[[-57 -60 -57]
 [ 57  60  57]
 [ 56  59  55]
 [ 56  59  55]
 [-56 -59 -55]
 [ 56  59  55]]
->
[[ 56  59  55]
 [-57 -60 -57]
 [ 57  60  57]
 [ 56  59  55]
 [ 56  59  55]
 [-56 -59 -55]]

[[  8   4   1  12 -20]
 [-11  18   1   8  21]
 [ -4  -7  -2  -1  17]
 [  9 -22  -1  -4  13]
 [ -6   1   6   4   4]
 [ -3   7  -1 -21 -36]
 [  5  -1   2  -9  45]
 [ -4   5   2  -6  -3]
 [-10  -4  -3   5 -29]
 [-11 -20   0   9 -17]]
->
[[-11 -20   0   9 -17]
 [  8   4   1  12 -20]
 [-11  18   1   8  21]
 [ -4  -7  -2  -1  17]
 [  9 -22  -1  -4  13]
 [ -6   1   6   4   4]
 [ -3   7  -1 -21 -36]
 [  5  -1   2  -9  45]
 [ -4   5   2  -6  -3]
 [-10  -4  -3   5 -29]]

[[  7   0 -16  18  35 -23  -9 -15 -45  16  -6 -10  11 -31]
 [-16  21 -16  44  57 -62   8  20  -8  10 -19 -19   4 -25]
 [  6  -2 -15  15  38 -24  -5 -17 -46  17  -5 -12  14 -23]
 [ 31  -1   5  18  13 -10 -11 -17 -30  14 -14  24   9 -47]
 [ 18  -1 -10  16  25 -18 -10 -17 -42  19  -9   2  13 -43]
 [  5   5  30  50  29  31 -30 -23   2 -21 -12  44 -52  24]]
->
[[  5   5  30  50  29  31 -30 -23   2 -21 -12  44 -52  24]
 [  7   0 -16  18  35 -23  -9 -15 -45  16  -6 -10  11 -31]
 [-16  21 -16  44  57 -62   8  20  -8  10 -19 -19   4 -25]
 [  6  -2 -15  15  38 -24  -5 -17 -46  17  -5 -12  14 -23]
 [ 31  -1   5  18  13 -10 -11 -17 -30  14 -14  24   9 -47]
 [ 18  -1 -10  16  25 -18 -10 -17 -42  19  -9   2  13 -43]]

[[-45  13 -20  17 -47 -37  46  29 -20 -35]
 [-36   4 -38  53 -52 -22  17   7 -19 -30]
 [-13   1  -3 -46 -50  56 -45   7  32  19]
 [ 48  36 -54 -45 -30   7  41  14  27  35]
 [ 10  24  50 -48  26  -9 -26  19 -10 -28]
 [-10   4 -37  35  55  -6  17   4 -27 -16]
 [-10  34  37 -33 -32 -31 -15  20 -12 -45]]
->
[[-10  34  37 -33 -32 -31 -15  20 -12 -45]
 [-45  13 -20  17 -47 -37  46  29 -20 -35]
 [-36   4 -38  53 -52 -22  17   7 -19 -30]
 [-13   1  -3 -46 -50  56 -45   7  32  19]
 [ 48  36 -54 -45 -30   7  41  14  27  35]
 [ 10  24  50 -48  26  -9 -26  19 -10 -28]
 [-10   4 -37  35  55  -6  17   4 -27 -16]]

[[  7 -49  -4  21   7  -5]
 [  0  -1  37  -2   1   5]
 [ -7  54  30  -5   2 -21]
 [-23  38 -18   7  -8 -19]
 [ -8  -6  -1   2  11   8]
 [-27   4  28  -6   6  24]]
->
[[-27   4  28  -6   6  24]
 [  7 -49  -4  21   7  -5]
 [  0  -1  37  -2   1   5]
 [ -7  54  30  -5   2 -21]
 [-23  38 -18   7  -8 -19]
 [ -8  -6  -1   2  11   8]]

[[57 24  6 -4]
 [43 16  8 -5]
 [51 22  8 -3]
 [54 20  7 -2]
 [48 19  6 -1]]
->
[[48 19  6 -1]
 [57 24  6 -4]
 [43 16  8 -5]
 [51 22  8 -3]
 [54 20  7 -2]]

[[-48 -19  49  13  52  11 -35  58  22   5  14  -3  27   4]
 [ 40  16 -35  11  51  12 -49  -1  22  22  19 -34 -11   9]
 [-54  20  -7  12 -33  10  56  53  26  13  41  27  39  20]]
->
[[-54  20  -7  12 -33  10  56  53  26  13  41  27  39  20]
 [-48 -19  49  13  52  11 -35  58  22   5  14  -3  27   4]
 [ 40  16 -35  11  51  12 -49  -1  22  22  19 -34 -11   9]]

[[ 59  34   0  20  24  11]
 [ 57   9  -5  40  22   6]
 [ 32   9  45   6   4  33]
 [ 32 -18   0  26 -51  -7]
 [  1 -34  43  -5  25 -39]]
->
[[  1 -34  43  -5  25 -39]
 [ 59  34   0  20  24  11]
 [ 57   9  -5  40  22   6]
 [ 32   9  45   6   4  33]
 [ 32 -18   0  26 -51  -7]]

[[ -7   5   1   3  14 -22 -12   0  -6  -2   3   0  -7  -1]
 [  6   6  -4  -7   3  -7   2  -1  -1   3   6  -6  -3  -4]
 [ -5  -3   6  16   3 -46  -7  -1   3  -4   3   7   6   3]
 [-11  10 -17   1   9 -10  -5   1   1   2   0   2  -3   5]]
->
[[-11  10 -17   1   9 -10  -5   1   1   2   0   2  -3   5]
 [ -7   5   1   3  14 -22 -12   0  -6  -2   3   0  -7  -1]
 [  6   6  -4  -7   3  -7   2  -1  -1   3   6  -6  -3  -4]
 [ -5  -3   6  16   3 -46  -7  -1   3  -4   3   7   6   3]]
